[  1  14  10   5   2  15  13  17 -11  -3  -1  10  -9  17 -15  -5  -4 -11
   5 -20   4  11 -20 -11  -6  14 -18   7  26   2   7  -9 -25] | <65>
[-27  14   0   5 -12  -7   4  15  10  -5  -9   6 -20  -2 -16   3   3  -5
  22 -27  -7   8 -21   2  -7   4 -15   7  18   5  -6 -37 -24] | <87>
[ 10   0   2   1 -11 -46  -2   2  -5  15  21 -21 -23  -4   5   2  12 -28
  -7   8 -24  -4   7  13  -5   8 -14  -1 -17  -1 -18  14   5] | <65>
[  1  15  -4  10 -17  11  -4  -2  16 -19   3   7  -1   3   9  12  -5   1
  28 -16 -15  -1  -2  -5 -10   2  -2   6 -16  -8   9 -17  -6] | <101>
[-14   2  -9  16   5 -50  11  -5   5  11  -1  -2   0  -5   4  14  20 -31
 -15   0 -10   6  -4  19  19  16 -27   4  16  10 -37  -1   4] | <87>
[ -1  10   3 -17 -14 -43 -11  21  24 -11   0  -6  -5  19 -19   3  -4 -69
 -12 -27 -30  -7  10 -12  -7  21  -1 -11  18  22 -59  15 -25] | <164>
[  1  30  -2   2 -13  19   1  12   8 -26 -15  16 -13   8  -2  -3  10   3
   0 -27   4   8  -4 -17  -5  18 -11  21  15   4  12 -21 -28] | <162>
[ 22 -12  -1  -1  15  59   5   4 -12   2 -12  15  -2  -1  23   7 -15 -27
  15 -20  16   0  11 -30  -6  -4  16 -10  -9   6  31  23  10] | <2>
[  1 -25  -7  16   9 -34  -7   0   0   3  33 -15 -38 -18  -7  13   9  -7
  10   8 -19 -21  -5  21  -3   5   1  -8  -1 -19 -15   6   4] | <68>
[ -4   4  -7  -8  -7  18   1   0  10   1 -16   6 -17  -4  -1  -5  -7 -30
  10 -14 -15  -6  -4  -5  -5   9 -10  -8   6   7  -7   0 -11] | <68>
[-11  14   5  12  -9  -6   3  14  20 -12  -1   3  -7  -6  -6   9  20  21
  15 -22   2  12 -11  -3  -5   2 -11  15   3 -14   7 -26 -11] | <20>
[-17   9  -2  10  -1  12  -2  11  -3 -10 -14  -4  -9  -3 -11 -10  -5   1
  12 -22   3   0 -16  -2  -8  -5  -5  -6  13   1   8  -2 -15] | <20>
[  9   0   1  -7  -2  31   5   0   2   6  -6  16   6   9   5   0  -9 -34
  -4 -24  -1   5   9 -14  -6  -4 -17 -12  -1  -5  10   1  -5] | <101>
[ 37 -21 -17  -4  -3  78 -22  -5 -62 -10  -8  23  -2 -19 -11 -37   0  37
  20  27   2 -41  11 -21 -27 -26  38  -4 -22 -10  77  40 -23] | <68>
[  0 -19   3  15 -12 -33   7  -4 -16  -4 -18 -12   5  16  -2  16   8 -30
  -6  18 -30 -16   2   5  -3  22 -14  -4 -18 -19 -17   8  -1] | <101>
[-15  33  15  21  -5  -7  29  17  19   3   4  17   4   1   6  10   3   8
  25 -31   5  34 -12   2  -4   6 -19  17  11 -18   4 -38  -1] | <20>
[ -6   7   5  19 -18 -48   7   3   3 -16 -11  -3   1   4   2  17   3  -9
  -2 -18  -2   2   5   1  16   2 -17   9  10   4 -13  -3  -6] | <20>
[-10  12  22  25 -32 -39   5  22 -12 -23   4 -16  -7   9 -34   9   8   6
  41  14 -19   6  -5 -11  -6 -15  -9   9 -13 -21   5   5  -8] | <162>
[ 26  -6 -27 -14  -4  12  -9  -4 -17  22  42   9 -29  15  10 -14  -6 -56
  26 -30   7 -26  18 -20   6  18 -20  11  24  40   0 -21  -2] | <87>
[-49  26  -4  21 -24  16 -18  41  16 -16  -9   8  -4   4 -56  -1  32  25
   7 -44 -49 -11 -18   1 -25   8  -8 -16  15  -2 -31 -33 -28] | <164>
[-11  -9  -6  20  -9  25  -3   3  -9  20   1   0  17  -8  -3   1   1  -7
   8  -3 -27  -5  -3   2 -13  -7   1 -10 -15 -10   6  -2  -4] | <87>
[-17   8  -1  10   0  10  -6  14  12  -5   6  -4 -10  -9  11   4 -10 -12
   4 -18 -24   3 -15  14  -3   0 -23 -10  10   9  -6  -4   5] | <68>
[ 12  -6  -1   6   2  20 -17 -15  18 -13   3 -10   9 -14 -13  -9 -14 -14
  -6  27  -7 -13   1  -3  -7   5  32 -16 -23  -7   0  14 -11] | <101>
[ 13  -8  -1  -5  -1  12   4  -5  14 -10   0   0  -3  -2   4   1   2  18
  -9  -4 -11  -9  25   1   8  28  16   6   4 -19   1 -20  -1] | <68>
[-16  -7  -8  16   7 -14  -3  -2   6  22  -6  -9  14   5 -36 -10  17  13
   2  13 -11  -3   6   6   4  16  -8  12  19 -26 -19 -22 -15] | <101>
[ -3  12  -7  13  -7  13  -5  11   5  11  17   5   4  -9  -3   8   5  -3
  17 -15 -14   2  -5  -1  -3 -16  -9  -9  -9   1   1   2  10] | <65>
[-12   2   4  -6  -9  24  -6   2 -18  -2  -7 -14  -8  20 -21  -7  12 -24
   5 -12 -21   4   5  -9  -8   2 -34 -15   4  12  -7  31 -14] | <2>
[ -1  -4  -6  28  10 -17  -4  16  15  -7  -2  -6  13  -7   7  13 -10 -11
   8 -13   2  11   1  -3   5 -10  -1 -11  -3 -15  -2   9  -1] | <101>
[ 26  10 -19 -11 -54 -27 -25  15 -53  -9  49 -26 -23  -5  31 -33  65  56
 -29  21  10 -30  69  -6  26   7 -32   7 -48  38  31 -62  29] | <65>
[ -9  -1 -12  14 -14  43 -15  -7  -6  -8 -38 -13  28   6   7   7  -3  10
  -5   7 -24   0   4  -7   1  16   0 -12 -21  13   7  42 -15] | <2>
[-37  29 -10   1 -30 -14  -1  13   0  13   7  10  23  -6  -1 -13  38  19
  13  -7 -28 -13  16  17  -5   7 -37  22  30  -2 -12 -42  -5] | <20>
[ -2  19  -1  24 -16   9  -1  11  15  -2  10   1  20  -3  -1  10   6  -1
  26 -18 -17   7   9  -6  -7 -15  -6   4 -11  -9   6  -6   2] | <20>
[  7   0   0  16  -8  -8  -1  25  16  15   0   4  -5   9 -26   2  18 -25
  13 -40 -16  20  -3 -33 -13   1 -28  -3 -15 -15 -18   2 -13] | <164>
[ -3   5  -7  -6   3 -33   0   3   6   4   9   1  -1  -2 -25 -12  11 -24
 -11  13 -27 -14  14  28 -15  26   9  -5  11 -25 -30  -2 -20] | <101>
[  9 -14  -5  -3   9  32 -30   4  -5   1  25 -19   0  -9   0 -17 -15 -37
 -21  22 -35 -27   4  19 -30  13  15 -29 -13  -3   5  37 -11] | <101>
[ 31 -12 -10 -28 -12  18 -18 -30 -33 -18  15  -6  -3  18  -5 -34  35  23
 -60  -5 -24 -36  18   6 -13  36   3   7  -8  -9  -9  -9 -23] | <65>
[ 15 -17 -21  38  21  15   3 -12  23  20  -8   6  21 -20  34  32 -18 -10
  17  -6  -9  12 -15  -2   5 -11  16  -1 -34 -22  -1  10  20] | <68>
[  3  10  -9   5  -4   2   5   6 -10  -1  13  13   8   1 -18 -19  14   6
  -2   8 -23 -20  23   9 -19  25  16  10   8 -29 -10 -26 -31] | <164>
[-15  -5 -25  10 -10 -13  -1 -19  16  23  -4  -5  17 -13  19  11  31   6
  -5 -11 -29  -1  14  16  10   7 -19  -1 -18 -11 -27  -4  19] | <87>
[-19  47  10  34 -20   0   4   8   3 -27 -23  -8   1  13  -9  -4   1  -2
   7 -12 -22  20 -19  -2  -3   3 -20  23  -7  13  -9 -41  -5] | <162>
[-13  23   7  12  -1 -32  -2  17 -13 -18   0 -24   4  -3 -30 -21   5  19
  -9  33 -33 -20  18  34  -9  20  34  19  23 -14 -15 -34 -24] | <65>
[-15   1 -11   9  -3   3 -14  20   1   0 -16 -14  -6   5  19   9  -4 -25
   8 -21 -47 -11  -5   8 -17  11 -12   0  10   9 -15   7  -9] | <68>
[ 22  -7  -1  31   8 -29   1   3   4 -20  13   4  -3  -2  -6  30  -3  -7
 -17   4 -11  -3   6  12  11  11   6   4 -17 -16  -5   6  -1] | <164>
[-17 -15 -12   9 -12  -5  -1  -1  -3   3 -43  -1 -10  14  -9  12  24   4
   7 -28   9   4 -26 -32   9  16 -19   5   8  15 -11  -3 -28] | <87>
[-17  10   6  15  -4 -17  -4  12  -5 -11  -4 -10 -19  -1   2   2  -3 -29
   5 -13 -18  -7   2   4  -3  15 -10   1  22  22 -16   3  -7] | <2>
[  5  10  -6  28  -2 -46   7  -1  15   1  15   6  -1 -13  11  21   5 -17
   6 -20  -8   0   5  13   3  -3   9   6  -5  -9 -20  -3   8] | <20>
[  9  -4 -10   8  -7   8  -4  -5  -5   2  -1  17   5  -4 -12   2   8  15
  14  -2  -3 -10   3  -8  -4   8  23  16   3  -3  12  -7 -23] | <87>
[-18  27  -6   0 -18  19  -2  10 -12   0 -17 -22  26  12  12 -21  10 -23
 -15  -7 -45   8  38  12  -1  20 -35 -16  -6  15 -18  15  10] | <2>
[  3  -7   8   6   7 -40   7   8   5  -1  10   7  -3 -14 -14  16  -4  -7
  -4   3   6  11   7  17  14  -3   1   2  -1 -13 -10  -5   5] | <2>
[ -9  13   3  16   0  13  -4   8  18  -2  -7   3  -2   1 -18   3 -20   6
   2 -25 -11  19 -19   7  -8  -1  -5  13  10 -18   4 -12 -20] | <162>
[ 13 -17  -4  21  15 -33  23  15   0 -19  15 -15 -40 -21  13  51 -14 -47
  38  48  15  -5 -20  15  14   6 -16 -15 -17 -19  26  47  -2] | <65>
[ 11   6  -6 -29  -6   0  17  25   4 -12 -17  19 -34   5  -7  -7  -9 -18
  22 -15  44  19   5 -19  13  18 -38   0  10  -4  36 -22 -22] | <101>
[ 18  15   8  33   4 -29  16 -15  32 -14   8   1  -6  -3   7  37  -7 -22
   4   5 -32   7  12  16   1  22   8  22 -19 -26 -16   1   4] | <164>
[ -9   1 -20  16   2  14 -11 -10  -1   6  -9 -14   3  -1 -39 -24   9   3
  11   8 -35 -16  -5   6 -10   8  20 -10  -7 -12 -31  -3 -16] | <68>
[ -8  18   2  14  11  12 -12  12  17  -3   9 -16 -25   6  -2  11 -29 -62
  15 -15 -12   4 -20  -3  -8  -1  -6  -2  24  27 -10  22 -11] | <162>
[ 18  -6  -2  18  15 -29   1   7   4 -22  12  -4  -9 -11   3   9 -13 -39
 -15   9  -8  -9   4  15   6   6   2   4   7  -7 -11 -10 -15] | <68>
[ 21  16 -13  13  18  48   7 -34  31  -9 -15  16   6  -7  46  15   2 -26
  -3  -3  12  11  -7 -29  -2  18   9   5 -18   8   2  36 -12] | <164>
[-31  24  -8  29  -2  16   3  43  -4 -22 -23  13 -22 -24   0 -22 -21  -6
  40 -17  25  -3 -25 -20  -1  -5 -18   6  51  22  28 -37 -44] | <68>
[ 12 -10  -2   8 -16   6  -6   3   3  -6  -3 -13   9   0   2   9  -6  -5
  24   9 -17   1  15 -16   0 -17  -2  -2 -27 -16  13  10 -12] | <68>
[-15 -78 -31 -54  41  14 -34 -17   0  66 -39 -35 -18  -6 -29   0  23   5
 -23  24  -1 -51  25  11  11  -4  51 -27   0  -8 -28  12  42] | <101>
[-41  32   7  16 -14  15   3  44  19 -53 -36  -2   6  -6 -19   2  34  26
   5  -7  -5  -5  13 -18   4   4  -6   1  18  -3   1 -54 -23] | <164>
[ 13  23 -18   9  -9  46   0  -4 -13  -6  -4  19  22 -11  23 -14   9  -3
  -2  -6   2  -6  12 -15   2  -6  -8  -5 -10  13  20   8   1] | <65>
[ 12 -14 -25  16   8  29   0 -14  -4  15 -27   9  37 -26  47  13 -34 -27
 -16  11   9   8  -7   6  20 -15  14 -28 -45  20  16  38  28] | <87>
